The rows lie along a hidden order. The number after each row says roughly how far along it the row is, from 0 to 15. A new part has a new order.
In the rows, 100 means zero.
[102 130 124  91 116  99  99 114 112 101  98 100  98 103  91  92  83 110
 108 113 127  52 104  87  93 111  98  91 106 143  98 106 127  83  92  95
  87  98 100 102  90  94 112  99 115 133 110  98  97 107  98 103  95 100
  59  86 104  98  95 107  99 112 127  84 108  61  84 104 105 106  99] : 8
[ 95  72 109  96 129  99 100 117 103  77 100  82  87  98 114  99 127  79
 112  94  93  94 102 117 113 105  92 102 104  71  96  90  78 100  98  93
 121 117 102  92 117  91  93  96 100 105  93 100  99 111 100 100  77  74
 125 115 104  84 114  98 110 106  47  90  97 116 116 124  99 111 107] : 4
[ 89  65 109 106 106 101 117 103 107 108  98 109  73 103  98  97 133  85
 110 100  97  42  90 136 110 108 130  89  78  43  91 108 150 165 104  96
 121 106 105 104 103 103  87  80  70  99 110 106  94 117 102  83  93  91
 131 111 101  84 119 101  99 113 102  74  97 102 109 102 103 105  97] : 4
[ 94  53  64 103 175  93 101  82  97  81 103 116  91  96 115  68 109 101
  78 104  68  81 128 139 113  63  90  80  58  30 114  89 100  96  96 109
  88 114  95 108  91 103 105  92  98 105  54 106 101 102 103  86  91 123
 130 103  97  97 111  87  98 113  96  89  97 132 120  88 104  95  94] : 11
[101 107  84  93  83  97 105 108 103  96  96 109  93 106  89 100 119 100
  98  84 112  95 102  88 102 122  91 106  85 106  97 105  95  98 105 100
 115 107 100  96 101 105  98 103 103  95 103 101  95  92 100  94 110  88
 105 101 103  94  86 105 101 111 126  98 101  79  64 117  97 104  99] : 9
[104 139  72  92  78  96 108 101 107 103  94 120  85 110  82  91 120 113
  87  76 126  74 104  81  94 138  87  94  78 121 108 112 111  77 109 101
 107 111  99  96 102 108 104 104 105 107 104 100  90  85 101  95 121  95
  76  84 104 102  76 103  95 118 160  99 106  61  36 117  99  95  89] : 13
[102 104  59  92 110 101 103 103 107  91 100 123  82 103  77  88 105 108
  94  81  99  98 120  96  96  85  78  94  72 117  98 106 102  80 100 101
  80 106  97 102  98 109 107  98 109  90  93  99  91  92 100  83 105 105
  99  90  98  94  85  98  96 114 168  87 104  74  66 131 101 106 101] : 13
[104 134  62 103  81 104  96  88  95 111 101 109 106  96  82  89  84 122
  98  90  96 118 108  64  86  55  95 102  75 118  91 113 139  97 104 100
  72  93 100 109  85 104  99 106 111  82 105 101  95  88 101  98 119 112
  64  86  95 105  78 103  97  99 132 109 108  60  89  74 102  97 104] : 13
[ 97 111  56 106 116  96  98  79  94 107 103 118 105  97  96  81  81 123
  82  93  90 101 115  95  97  49  95  86  56  93 108 102 113  90 101 102
  66  93  98 112  80 105 108 100 104  99  91 103  99  92 102  96 112 129
  81  86  93 110  90  95  91 101 138 103 103  95  99  76 104  89  95] : 12
[102 104 113  87  64 102 109 118 111 100  96  99  83 110  90 111 121  89
 106  93 127  79  94  95  97 146  99 108 105 116  91 108 113 114 106  98
 131 107 100  94 110 102  93  99  89  91 117 100  94  98 100  92 101  78
 114 105 106  85 101 109 102 112 115  96  99  80  72 125  96 112 103] : 6
[109  95 100  85 108  79  96 125 111  79  96 120  99 118 103  92  98 109
  74  90 133  69 117  89 110 173  86 109  97 126 122  89   0  57  97 113
 132 110  93  83 102 102 144 110 116 126  70 104 108 100  98 102 102  97
 118  94 111  93  95 109 100 121 133 106  96  87  43 124  97 111  89] : 7
[102  82 114 109  58 110  90 117  91 102 102  83 109 105  95 122  92  78
 114 101  87 146  85  90  92  88 117 126 108  96  76 100  67 116 104 108
 130  89 101  94 101  99  88 109  97  60 107 104 108 105  99 111 104  90
 136 116 101 101 101 114 110  80  77 124 100 120 143  74  93 113 119] : 0
[100  73 134 102 101  99  95 124 100  92 100  89 104 106 110 107 105  94
 104 109 107 104  98 104 104 131 106 116 121  95  97  93  53 103  99 106
 135 103  98  94 104  98 101  99 104 104  93 103 108 114  98 106  89  85
 129 113 106  90 113 106 108  98  58 106  96 126 123 100  96 113 105] : 1
[103 123  54  94 109  95 104  93 103  96  99 129  94 102  86  81  95 118
  85  80 104  87 125  89  95  92  73  85  61 107 111 108 107  79 102 105
  72 106  97 103  96 110 112 103 106 111  90 100  93  84 103  91 114 115
  72  83  99 106  80  97  93 113 159  97 105  64  54 115 101  93  89] : 15
[ 90  82 140 111 118  95  97 101  97 108  99  86 107  99 110  96  99 105
 110 115 106  65  88 102 103 105 129  88  97  72 103  95 117 125  99 103
 108 102 104 104  87  91 101  94  91 125  97 108 106 118  99 107  91 114
  98 106  99  98 125 106 105  93  42  98 101 115 153  73 103  98  96] : 1
[106 102  90  92  70  98  99 106  98  96  95  97  97 106  95 114 115  98
  97  88 114 114  93  81  97 138  94 111  98 104 101 101  76 102 106 110
 130 110  98  89 107 103  98 110 103  87  94 101 100  88 100 102 109  87
 110 108 104  99  95 108 106  99 112 115  99  97  91  96  93 105 106] : 7
[104 100  97  98  90 100  93 110  97  91  99 100 101 105  96 107 103 101
  97  87 100 126 104  81  95 108  88 113  97 105  99  96  44  91 103 112
 115 107  96  91 104 104 102 109 113  77  91 101 102  94  99 100 105  92
 124 106 104  97  89 106 108 106 106 113  98 104  99 110  94 110 107] : 7
[108  97  51  97  69 106  99  93  90  91  96 102  95 103  87 114 115  92
  95  71  75 143 101  90  95  92  81 115  70  75  94 103 107 112 110 111
 118 110  96  92 111 111  88 114 100  37  87 102  97  74 102  96 120  97
 123 108 100 103  85 101 106  96 132 122  97 110  94 100  92 100 108] : 10
[ 99 107  53  96 106 104 102  97  98  97 101 114  85  99  84  97 116 107
  95  85  88 118 115  89  99  50  76  97  60  96 100 103 113  94 106 100
  82 109  99 103 100 108  94 100 110  85  93 101  91  81 102  88 111 104
  83  95  97  96  81  97  96 106 142 100 103  81  76 106  97  99 100] : 13
